Here is a tiny trained network, its code and every weight. The questions are about switching its units off for an input and a class, where a switched-off unit gives its printed mean instead of its output.

import numpy as np


def w(rows, s, z=0):
    codes = np.array(rows[::2]) - 128.0
    scale = np.full(codes.shape[1], s)
    scale[-1] = z or s
    return codes * scale


def f(y):
    return np.maximum(y, 0)


def log_softmax(a):
    a = a - a.max(-1, keepdims=True)
    return a - np.log(np.exp(a).sum(-1, keepdims=True))


def net(x, mask):
    res = np.array(x, float).reshape(1, 4) / 4 @ E
    y = f(res @ A[0][:, :-1].T + A[0][:, -1])
    res = res + np.where(mask, y, B[0][:, -1]) @ B[0][:, :-1]
    return log_softmax(res[-1] @ U[:, :-1].T + U[:, -1])


A, B = {}, {}
E = w([
[124,137,91,2,162,109,115,146,200],'x0',
[167,104,59,128,144,136,160,47,119],'x1',
[134,130,137,129,121,113,111,115,125],'x2',
[203,188,110,99,51,181,104,131,121],'x3',
],0.016)
A[0] = w([
[52,132,183,60,232,65,109,154,160,149],'neuron 1',
[101,142,204,163,70,133,103,254,99,194],'neuron 2',
[80,107,142,173,176,102,143,109,114,207],'neuron 3',
[180,137,89,143,114,186,141,39,145,120],'neuron 4',
[176,186,87,153,73,168,125,118,129,157],'neuron 5',
[127,163,183,119,56,162,106,224,137,194],'neuron 6',
[51,91,163,236,174,123,158,91,103,239],'neuron 7',
[160,169,166,157,107,204,142,138,111,113],'neuron 8',
[148,104,19,74,200,99,155,15,135,131],'neuron 9',
[132,128,178,205,113,152,140,128,82,243],'neuron 10',
[177,195,105,12,95,170,118,134,170,2],'neuron 11',
[91,130,164,81,134,71,85,183,146,190],'neuron 12',
[173,109,86,219,126,162,149,69,59,144],'neuron 13',
],0.012,0.0046)
B[0] = w([
[29,64,126,111,103,164,194,166,212,219],'neuron 1',
[69,243,166,119,157,132,117,126,169,222],'neuron 2',
[142,90,105,117,190,76,86,147,161,186],'neuron 3',
[141,60,131,113,105,148,169,151,52,202],'neuron 4',
[134,157,157,126,77,160,164,156,29,208],'neuron 5',
[101,227,121,169,122,101,94,96,189,217],'neuron 6',
[196,96,98,86,232,51,100,200,123,229],'neuron 7',
[120,182,127,134,62,124,128,91,106,182],'neuron 8',
[183,23,104,163,158,185,92,5,190,232],'neuron 9',
[159,239,165,146,106,101,84,108,86,212],'neuron 10',
[167,123,141,117,227,21,96,218,59,251],'neuron 11',
[67,115,129,98,127,135,172,189,174,197],'neuron 12',
[151,87,153,107,82,173,177,147,15,224],'neuron 13',
],0.016,0.022)
U = w([
[121,199,173,75,206,74,51,186,155,228],'0',
[214,64,45,109,151,87,71,139,69,159],'1',
[52,125,88,103,80,148,172,168,192,114],'2',
[129,95,91,124,161,198,85,19,218,4],'3',
[117,254,143,181,41,149,64,85,118,91],'4',
[133,125,167,99,48,220,186,120,55,50],'5',
],0.0087,0.0035)

Each question gives the input, the list of numbers given to net, and the class t.
The units are the neurons (one row each of A and B). Each row of codes is followed by its name. A weight is (code - 128) times the scale printed after its matrix; where a second scale follows, it is the last column's (A, B and U).
mask holds one flag per neuron, in row order. A switched-off neuron (its flag False) gives its mean, the last column of its row in B, instead of its output. The means were averaged over made-up inputs and are rounded, as every weight is.
A unit's drop is (log p(t) with every unit on - log p(t) with that unit switched off) / (log p(t) with every unit on - log p(t) with every unit switched off).
The circuit of an input: a set's keep is (log p(t) with only the set's units on - log p(t) with every unit switched off) / (log p(t) with every unit on - log p(t) with every unit switched off). Starting from the 12 units with the biggest drops (on a tie, the unit counted first), units are removed one at a time, each time the one whose removal leaves the highest keep (on an exact tie, the one counted first), for as long as the keep stays at least 0.8.
circuit, biggest first: the units of the circuit, biggest drop first
k most important neurons: the k neurons with the biggest drops, biggest first
drop of u: that unit's drop, to one decimal
input [-7,3,2,1], class 5: circuit, biggest first => (neuron 13)
input [1,0,-1,-5], class 2: 2 most important neurons => (neuron 11; neuron 1)
input [0,6,4,-8], class 1: 4 most important neurons => (neuron 7; neuron 2; neuron 6; neuron 3)
input [-6,2,5,-2], class 1: 2 most important neurons => (neuron 7; neuron 13)
input [1,-6,-3,-2], class 2: 2 most important neurons => (neuron 11; neuron 1)
input [6,2,-6,0], class 3: 2 most important neurons => (neuron 9; neuron 7)
input [7,1,5,4], class 1: 2 most important neurons => (neuron 2; neuron 9)
input [0,5,0,8], class 5: 2 most important neurons => (neuron 5; neuron 7)
input [-1,5,-3,1], class 5: 2 most important neurons => (neuron 11; neuron 7)
input [2,-4,5,-8], class 2: 2 most important neurons => (neuron 1; neuron 11)
input [3,6,8,0], class 3: 2 most important neurons => (neuron 9; neuron 7)
input [-3,1,-1,7], class 5: 3 most important neurons => (neuron 4; neuron 13; neuron 5)
input [-1,-1,1,2], class 4: drop of neuron 11 => 0.1
input [0,0,-6,6], class 4: circuit, biggest first => (neuron 7)
input [-4,1,-4,2], class 5: drop of neuron 13 => 0.2
input [3,8,7,-1], class 3: drop of neuron 9 => 0.9
input [7,4,-1,-7], class 3: drop of neuron 9 => 0.6
